Below are the code and all the weights of a small trained network. Each question names an input and a target symbol and asks about switching units off, where a switched-off unit gives its printed mean instead of its output.

import numpy as np


def w(rows, s, z=0):
    codes = np.array(rows[::2]) - 128.0
    scale = np.full(codes.shape[1], s)
    scale[-1] = z or s
    return codes * scale


def f(y):
    return y / 2 * (1 + np.tanh(0.7978845608 * (y + 0.044715 * y**3)))


def softmax(a):
    e = np.exp(a - a.max(-1, keepdims=True))
    return e / e.sum(-1, keepdims=True)


def log_softmax(a):
    a = a - a.max(-1, keepdims=True)
    return a - np.log(np.exp(a).sum(-1, keepdims=True))


def net(x, mask):
    ids = ['βγδεζηθμξπτφψω'.index(c) for c in x.split()]
    T = len(ids)
    res = E[ids] + P[:T]
    r = res
    for j in range(2):
        rows = slice(2 * j, 2 * j + 2)
        q, k, v = (r @ M[0][rows].T for M in (Q, K, V))
        z = softmax(np.where(np.tri(T) > 0, q @ k.T / 2**0.5, -1e9)) @ v
        o = O[0][rows]
        res = res + np.where(mask[j], z, o[:, -1]) @ o[:, :-1]
    y = f(res @ A[0][:, :-1].T + A[0][:, -1])
    res = res + np.where(mask[2:14], y, B[0][:, -1]) @ B[0][:, :-1]
    return log_softmax(res[-1] @ U[:, :-1].T + U[:, -1])


Q, K, V, O, A, B = {}, {}, {}, {}, {}, {}
E = w([
[89,163,111],'β',
[95,159,118],'γ',
[62,119,147],'δ',
[73,150,114],'ε',
[91,140,145],'ζ',
[98,158,124],'η',
[72,113,164],'θ',
[80,131,146],'μ',
[80,151,118],'ξ',
[69,139,129],'π',
[252,168,177],'τ',
[76,136,137],'φ',
[60,131,129],'ψ',
[102,180,97],'ω',
],0.018)
P = w([
[151,152,141],'0',
[160,150,185],'1',
[135,177,136],'2',
[172,81,52],'3',
[191,87,158],'4',
[121,248,235],'5',
[134,138,56],'6',
[223,13,114],'7',
[195,93,189],'8',
[141,143,47],'9',
],0.017)
Q[0] = w([
[108,190,211],'h1',
[202,110,174],'h1',
[28,157,30],'h2',
[229,3,63],'h2',
],0.029)
K[0] = w([
[44,198,135],'h1',
[165,177,179],'h1',
[242,106,181],'h2',
[67,254,244],'h2',
],0.028)
V[0] = w([
[99,109,124],'h1',
[113,175,176],'h1',
[5,36,190],'h2',
[47,141,55],'h2',
],0.025)
O[0] = w([
[98,128,137,93],'h1',
[147,75,124,254],'h1',
[141,93,252,32],'h2',
[103,203,154,83],'h2',
],0.025,0.0077)
A[0] = w([
[182,81,75,77],'n1',
[221,148,133,74],'n2',
[202,144,94,117],'n3',
[76,244,207,20],'n4',
[118,51,107,82],'n5',
[149,81,81,204],'n6',
[51,214,182,178],'n7',
[248,101,105,81],'n8',
[206,58,111,141],'n9',
[112,145,84,1],'n10',
[194,114,185,65],'n11',
[46,254,165,128],'n12',
],0.0084,0.01)
B[0] = w([
[164,108,122,239],'n1',
[126,143,120,138],'n2',
[112,95,142,202],'n3',
[35,180,190,152],'n4',
[151,159,120,183],'n5',
[88,103,155,254],'n6',
[252,136,93,170],'n7',
[122,183,120,193],'n8',
[107,143,141,213],'n9',
[145,167,184,197],'n10',
[125,104,86,193],'n11',
[73,134,97,157],'n12',
],0.033,0.02)
U = w([
[131,106,80,144],'β',
[104,92,133,208],'γ',
[140,118,237,70],'δ',
[127,186,147,106],'ε',
[53,110,246,70],'ζ',
[100,74,141,189],'η',
[141,37,149,3],'θ',
[144,75,163,229],'μ',
[187,121,89,119],'ξ',
[165,153,181,216],'π',
[121,140,168,194],'τ',
[204,96,138,201],'φ',
[108,166,224,65],'ψ',
[64,150,165,13],'ω',
],0.013,0.0051)

Each question gives the input, a string of symbols that net reads in full, and the target symbol t.
The units are the heads (2 rows each of Q, K, V and O) and the neurons (one row each of A and B). Each row of codes is followed by its name. A weight is (code - 128) times the scale printed after its matrix; where a second scale follows, it is the last column's (O, A, B and U).
mask holds one flag per unit, heads first, then neurons. A switched-off unit (its flag False) gives its mean, the last column of its rows in O or B, instead of its output. The means were averaged over made-up inputs and are rounded, as every weight is.
A unit's drop is (log p(t) with every unit on - log p(t) with that unit switched off) / (log p(t) with every unit on - log p(t) with every unit switched off).
The circuit of an input: a set's keep is (log p(t) with only the set's units on - log p(t) with every unit switched off) / (log p(t) with every unit on - log p(t) with every unit switched off). Starting from the 12 units with the biggest drops (on a tie, the unit counted first), units are removed one at a time, each time the one whose removal leaves the highest keep (on an exact tie, the one counted first), for as long as the keep stays at least 0.8.
units of the circuit, in order: the units of the circuit, biggest drop first
unit that matters most: the unit with the biggest drop
k most important neurons: the k neurons with the biggest drops, biggest first
heads that matter: for each layer, one digit per head in row order, 1 if its drop is at least 0.15 and else 0, layers parted by /
input μ θ θ φ ω η β ω β, target β: most important neuron => n4
input δ δ β, target δ: units of the circuit, in order => n7, h2
input θ ζ β, target θ: units of the circuit, in order => n11, n10, h2
input ε ζ θ ζ φ ζ φ β γ ζ, target β: units of the circuit, in order => h1, h2, n10, n4
input β μ φ φ η ξ β ζ, target ξ: units of the circuit, in order => h1, n6, n4
input ξ ω ξ γ, target ω: heads that matter => 11
input ω β β, target ω: units of the circuit, in order => h2, n7, n12, h1
input φ μ δ, target φ: heads that matter => 11
input φ β η μ η ξ φ, target η: units of the circuit, in order => n7, n10
input θ ω ζ τ, target ε: heads that matter => 10
input ξ ω β β η δ η δ β φ, target δ: 3 most important neurons => n4, n7, n6
input ζ π γ η, target π: heads that matter => 11
input ζ ζ γ ω δ ω ζ φ, target ω: units of the circuit, in order => h2, h1, n7
input ω μ φ θ μ β, target θ: units of the circuit, in order => h1
input β ψ ε, target β: heads that matter => 01
input β δ φ φ β, target φ: heads that matter => 11
input ε ξ ω β θ θ, target β: units of the circuit, in order => h1, h2, n10
input ω ζ θ γ ξ ψ η δ δ δ, target δ: 3 most important neurons => n4, n7, n6
input ω ζ ζ π ω, target ζ: 3 most important neurons => n7, n11, n1
input θ μ ψ δ θ δ ε φ φ, target ε: unit that matters most => h2
input φ ζ θ ω, target ζ: heads that matter => 01
input ω φ ξ ε ζ δ φ μ β, target φ: 4 most important neurons => n6, n10, n8, n9
input θ π φ β ξ μ η, target ξ: units of the circuit, in order => h1, n7
input ζ ζ ε ψ β, target ε: units of the circuit, in order => h2, n4, n7, n12
input π η φ φ ξ θ φ π ξ, target φ: 2 most important neurons => n6, n10
input β φ ω φ δ, target ω: units of the circuit, in order => h2, n7, h1
input δ ξ ψ φ ζ ω φ, target ζ: most important neuron => n7
input φ ζ π β, target ζ: 3 most important neurons => n7, n1, n11
input ξ μ ζ ω η δ, target ω: units of the circuit, in order => h1, h2, n7, n12
